Below are the code and all the weights of a small trained network. Each question names an input and a class and asks about switching units off, where a switched-off unit gives its printed mean instead of its output.

import numpy as np


def w(rows, s, z=0):
    codes = np.array(rows[::2]) - 128.0
    scale = np.full(codes.shape[1], s)
    scale[-1] = z or s
    return codes * scale


def f(y):
    return np.maximum(y, 0)


def log_softmax(a):
    a = a - a.max(-1, keepdims=True)
    return a - np.log(np.exp(a).sum(-1, keepdims=True))


def net(x, mask):
    res = np.array(x, float).reshape(1, 7) / 4 @ E
    y = f(res @ A[0][:, :-1].T + A[0][:, -1])
    res = res + np.where(mask, y, B[0][:, -1]) @ B[0][:, :-1]
    return log_softmax(res[-1] @ U[:, :-1].T + U[:, -1])


A, B = {}, {}
E = w([
[140,254,150,133],'x0',
[206,190,109,133],'x1',
[195,174,54,218],'x2',
[161,146,181,199],'x3',
[190,174,175,56],'x4',
[250,28,102,111],'x5',
[137,196,90,103],'x6',
],0.0057)
A[0] = w([
[174,188,133,144,90],'N0',
[123,101,204,175,249],'N1',
[70,163,169,67,252],'N2',
[97,128,233,29,213],'N3',
[137,144,194,141,186],'N4',
[165,148,92,133,170],'N5',
[118,185,65,136,143],'N6',
[56,164,89,113,188],'N7',
[142,126,169,1,201],'N8',
[105,124,57,85,162],'N9',
[195,99,114,29,219],'N10',
[151,143,182,68,242],'N11',
[224,107,71,160,242],'N12',
[114,66,64,119,211],'N13',
[186,96,176,153,217],'N14',
[178,197,174,110,236],'N15',
[184,53,175,185,202],'N16',
],0.0088,0.0032)
B[0] = w([
[157,87,132,174,178],'N0',
[50,138,183,98,195],'N1',
[105,182,152,228,211],'N2',
[43,188,127,154,218],'N3',
[50,165,159,120,169],'N4',
[183,123,131,108,182],'N5',
[208,114,125,126,183],'N6',
[127,123,86,224,191],'N7',
[103,209,175,201,210],'N8',
[117,138,148,113,174],'N9',
[125,201,230,103,223],'N10',
[95,211,207,84,199],'N11',
[191,121,254,61,254],'N12',
[118,67,177,180,212],'N13',
[90,129,199,70,201],'N14',
[131,162,149,134,220],'N15',
[116,86,195,36,218],'N16',
],0.0054,0.0065)
U = w([
[173,129,108,126,109],'0',
[87,223,150,150,160],'1',
[196,46,188,71,155],'2',
[43,47,82,133,154],'3',
[170,101,52,120,80],'4',
[154,112,85,226,118],'5',
[140,88,1,85,4],'6',
],0.009,0.0044)

Each question gives the input, the list of numbers given to net, and the class t.
The units are the neurons (one row each of A and B). Each row of codes is followed by its name. A weight is (code - 128) times the scale printed after its matrix; where a second scale follows, it is the last column's (A, B and U).
mask holds one flag per neuron, in row order. A switched-off neuron (its flag False) gives its mean, the last column of its row in B, instead of its output. The means were averaged over made-up inputs and are rounded, as every weight is.
A unit's drop is (log p(t) with every unit on - log p(t) with that unit switched off) / (log p(t) with every unit on - log p(t) with every unit switched off).
The circuit of an input: a set's keep is (log p(t) with only the set's units on - log p(t) with every unit switched off) / (log p(t) with every unit on - log p(t) with every unit switched off). Starting from the 12 units with the biggest drops (on a tie, the unit counted first), units are removed one at a time, each time the one whose removal leaves the highest keep (on an exact tie, the one counted first), for as long as the keep stays at least 0.8.
circuit, biggest first: the units of the circuit, biggest drop first
unit that matters most: the unit with the biggest drop
k most important neurons: the k neurons with the biggest drops, biggest first
drop of u: that unit's drop, to one decimal
input [4,-6,-7,7,0,8,5], class 1: 2 most important neurons => [N3, N8]
input [0,4,-4,2,-6,-8,-6], class 3: circuit, biggest first => [N10, N8]
input [-8,0,-3,3,6,1,3], class 1: circuit, biggest first => [N8, N3, N10]
input [-7,2,-1,-8,5,1,6], class 1: circuit, biggest first => [N8, N10]
input [1,-5,-1,7,6,2,-7], class 1: unit that matters most => N3
input [-8,-4,-7,-5,3,7,6], class 1: 3 most important neurons => [N8, N3, N10]
input [-6,-6,7,-8,1,-6,1], class 5: 2 most important neurons => [N7, N16]
input [-7,1,-6,8,8,1,-7], class 1: 2 most important neurons => [N3, N8]
input [-4,8,-1,-5,5,-1,-6], class 1: drop of N8 => 0.3
input [7,-8,0,-7,-3,-1,0], class 5: drop of N7 => 0.2
input [-8,4,7,1,2,1,8], class 2: drop of N12 => 0.3
input [-4,0,3,6,-2,1,4], class 2: drop of N12 => 0.2
